Below is a small trained network, with its code and all its weights. Each question gives an input and a class and asks what happens when units are switched off, that is, made to give their printed mean instead of their output.

import numpy as np


def w(rows, s, z=0):
    codes = np.array(rows[::2]) - 128.0
    scale = np.full(codes.shape[1], s)
    scale[-1] = z or s
    return codes * scale


def norm(h):
    return h / np.sqrt((h * h).mean(-1, keepdims=True) + 1e-5)


def f(y):
    return np.maximum(y, 0)


def log_softmax(a):
    a = a - a.max(-1, keepdims=True)
    return a - np.log(np.exp(a).sum(-1, keepdims=True))


def net(x, mask):
    res = np.array(x, float).reshape(1, 5) / 4 @ E
    u = 0
    for l in range(4):
        y = f(norm(res) @ A[l][:, :-1].T + A[l][:, -1])
        res = res + np.where(mask[u : u + 7], y, B[l][:, -1]) @ B[l][:, :-1]
        u += 7
    return log_softmax(norm(res)[-1] @ U[:, :-1].T + U[:, -1])


A, B = {}, {}
E = w([
[205,184,93,157,200,137,129,104,10,213],'x0',
[108,169,255,195,195,101,41,173,150,145],'x1',
[73,147,171,112,197,211,170,78,172,75],'x2',
[248,78,66,77,158,190,134,248,76,115],'x3',
[95,225,72,198,134,110,96,114,158,50],'x4',
],0.0097)
A[0] = w([
[97,98,129,61,142,154,183,143,116,139,46],'L0N1',
[131,108,9,156,105,45,115,131,7,227,31],'L0N2',
[232,117,55,49,50,169,215,149,129,98,76],'L0N3',
[191,15,214,33,172,200,14,106,94,219,19],'L0N4',
[103,147,125,170,124,85,35,254,123,171,2],'L0N5',
[112,122,132,85,179,163,63,115,207,128,78],'L0N6',
[111,121,212,186,125,90,79,132,142,146,133],'L0N7',
],0.0059,0.007)
B[0] = w([
[139,86,114,198,110,35,62,211,103,90,147],'L0N1',
[145,201,116,128,56,126,151,81,141,172,226],'L0N2',
[71,108,104,61,109,130,99,143,101,88,254],'L0N3',
[76,142,135,159,128,119,242,198,161,151,217],'L0N4',
[127,77,98,126,118,128,2,171,156,116,164],'L0N5',
[77,156,107,164,108,123,167,118,124,167,151],'L0N6',
[120,162,70,59,160,166,99,168,130,100,224],'L0N7',
],0.0095,0.0045)
A[1] = w([
[114,153,198,165,239,120,134,73,83,117,51],'L1N1',
[164,142,142,139,179,154,131,82,155,132,64],'L1N2',
[147,109,208,168,155,137,168,251,105,192,128],'L1N3',
[200,96,174,197,124,92,39,152,114,107,97],'L1N4',
[199,57,252,116,164,181,186,197,88,177,30],'L1N5',
[200,138,112,158,146,47,164,47,41,218,101],'L1N6',
[197,127,2,98,142,191,139,172,42,120,3],'L1N7',
],0.0089,0.0064)
B[1] = w([
[99,92,194,138,175,197,139,156,81,138,194],'L1N1',
[133,90,155,115,119,125,91,155,111,124,145],'L1N2',
[118,160,74,122,173,51,166,135,134,161,255],'L1N3',
[187,126,145,144,192,19,110,121,94,154,175],'L1N4',
[5,156,58,95,200,56,211,159,153,182,216],'L1N5',
[141,193,137,113,26,140,137,83,111,182,232],'L1N6',
[161,149,80,97,165,172,124,103,83,29,252],'L1N7',
],0.012,0.0061)
A[2] = w([
[86,141,121,170,105,93,119,136,156,90,121],'L2N1',
[192,174,104,138,105,125,106,147,126,183,78],'L2N2',
[177,112,129,174,144,70,82,146,164,138,13],'L2N3',
[99,111,141,138,112,107,151,112,192,83,124],'L2N4',
[97,153,173,180,115,125,119,59,229,84,1],'L2N5',
[74,141,207,114,111,74,122,118,195,137,51],'L2N6',
[150,7,97,104,73,123,163,121,138,131,29],'L2N7',
],0.012,0.004)
B[2] = w([
[255,130,169,97,150,104,125,75,100,124,223],'L2N1',
[181,161,129,186,86,38,130,88,167,93,225],'L2N2',
[193,141,177,100,159,73,56,152,155,125,180],'L2N3',
[161,56,145,119,121,83,176,88,170,125,233],'L2N4',
[185,56,160,139,178,210,172,22,194,99,253],'L2N5',
[182,164,55,96,204,150,169,121,169,110,251],'L2N6',
[96,129,223,105,54,119,111,210,81,130,203],'L2N7',
],0.01,0.005)
A[3] = w([
[164,93,39,96,112,190,144,140,144,62,55],'L3N1',
[13,10,158,106,45,98,140,200,142,125,46],'L3N2',
[106,36,166,115,44,155,142,152,120,143,16],'L3N3',
[158,217,218,150,144,178,143,93,67,255,176],'L3N4',
[118,78,138,107,127,163,108,97,144,100,3],'L3N5',
[118,35,149,134,131,166,97,104,197,80,35],'L3N6',
[126,132,171,254,235,104,50,155,116,97,91],'L3N7',
],0.0082,0.0044)
B[3] = w([
[69,141,210,125,207,125,87,138,1,57,215],'L3N1',
[97,79,157,139,62,85,77,230,203,207,190],'L3N2',
[98,96,155,181,101,136,93,185,150,124,159],'L3N3',
[58,47,38,127,55,171,69,137,213,136,253],'L3N4',
[161,101,109,154,105,106,67,88,134,122,147],'L3N5',
[169,87,146,135,160,51,223,113,127,139,182],'L3N6',
[152,146,224,199,131,184,108,241,98,159,214],'L3N7',
],0.0089,0.0058)
U = w([
[83,142,70,104,174,73,202,170,148,180,199],'0',
[171,187,75,160,3,109,105,86,102,171,150],'1',
[154,147,71,81,147,160,133,135,31,32,125],'2',
[49,95,106,137,87,201,92,69,156,163,4],'3',
[189,164,158,165,170,65,30,190,133,148,114],'4',
[81,147,199,195,170,230,92,162,129,135,19],'5',
[176,83,177,146,163,144,171,61,181,85,219],'6',
[113,48,172,84,39,109,122,196,121,96,91],'7',
],0.019,0.0036)

Each question gives the input, the list of numbers given to net, and the class t.
The units are the neurons (one row each of A and B). Each row of codes is followed by its name. A weight is (code - 128) times the scale printed after its matrix; where a second scale follows, it is the last column's (A, B and U).
mask holds one flag per neuron, layer by layer. A switched-off neuron (its flag False) gives its mean, the last column of its row in B, instead of its output. The means were averaged over made-up inputs and are rounded, as every weight is.
A unit's drop is (log p(t) with every unit on - log p(t) with that unit switched off) / (log p(t) with every unit on - log p(t) with every unit switched off).
The circuit of an input: a set's keep is (log p(t) with only the set's units on - log p(t) with every unit switched off) / (log p(t) with every unit on - log p(t) with every unit switched off). Starting from the 12 units with the biggest drops (on a tie, the unit counted first), units are removed one at a time, each time the one whose removal leaves the highest keep (on an exact tie, the one counted first), for as long as the keep stays at least 0.8.
circuit, biggest first: the units of the circuit, biggest drop first
most important unit: the unit with the biggest drop
k most important neurons: the k neurons with the biggest drops, biggest first
top k neurons in layer l: the k neurons of layer l with the biggest drops, biggest first
drop when u is switched off: that unit's drop, to one decimal
input [-1,1,-8,-7,3], class 4: most important unit	L0N4
input [5,3,1,6,2], class 0: 3 most important neurons	[L1N5, L1N3, L0N7]
input [8,-4,-1,3,8], class 1: 2 most important neurons	[L1N6, L0N2]
input [-1,-3,8,-3,-7], class 0: 3 most important neurons	[L1N5, L0N2, L0N3]
input [7,4,-3,4,4], class 1: 2 most important neurons	[L1N6, L0N2]
input [-4,-6,-1,3,2], class 7: 2 most important neurons	[L2N7, L0N3]
input [-6,2,-8,-5,3], class 6: circuit, biggest first	[L2N5, L1N3]
input [-5,-6,7,3,7], class 6: 3 most important neurons	[L1N7, L0N7, L2N4]
input [-3,-4,-2,2,2], class 7: circuit, biggest first	[L2N7, L1N3]
input [5,-1,5,6,-4], class 0: top 2 neurons in layer 0	[L0N4, L0N7]
input [8,-1,-1,5,-2], class 1: 4 most important neurons	[L1N6, L0N2, L0N7, L2N2]
input [6,0,8,-8,4], class 5: 3 most important neurons	[L1N1, L3N7, L0N2]
input [1,2,1,1,5], class 5: 2 most important neurons	[L3N7, L1N1]
input [3,2,4,-3,4], class 5: circuit, biggest first	[L1N1]
input [7,3,7,-6,-7], class 0: 2 most important neurons	[L1N5, L0N4]
input [-2,-6,8,-3,-6], class 7: drop when L2N7 is switched off	0.2
input [-3,3,-2,-2,7], class 6: drop when L2N5 is switched off	0.5
input [0,2,7,-2,-2], class 5: drop when L0N2 is switched off	0.1
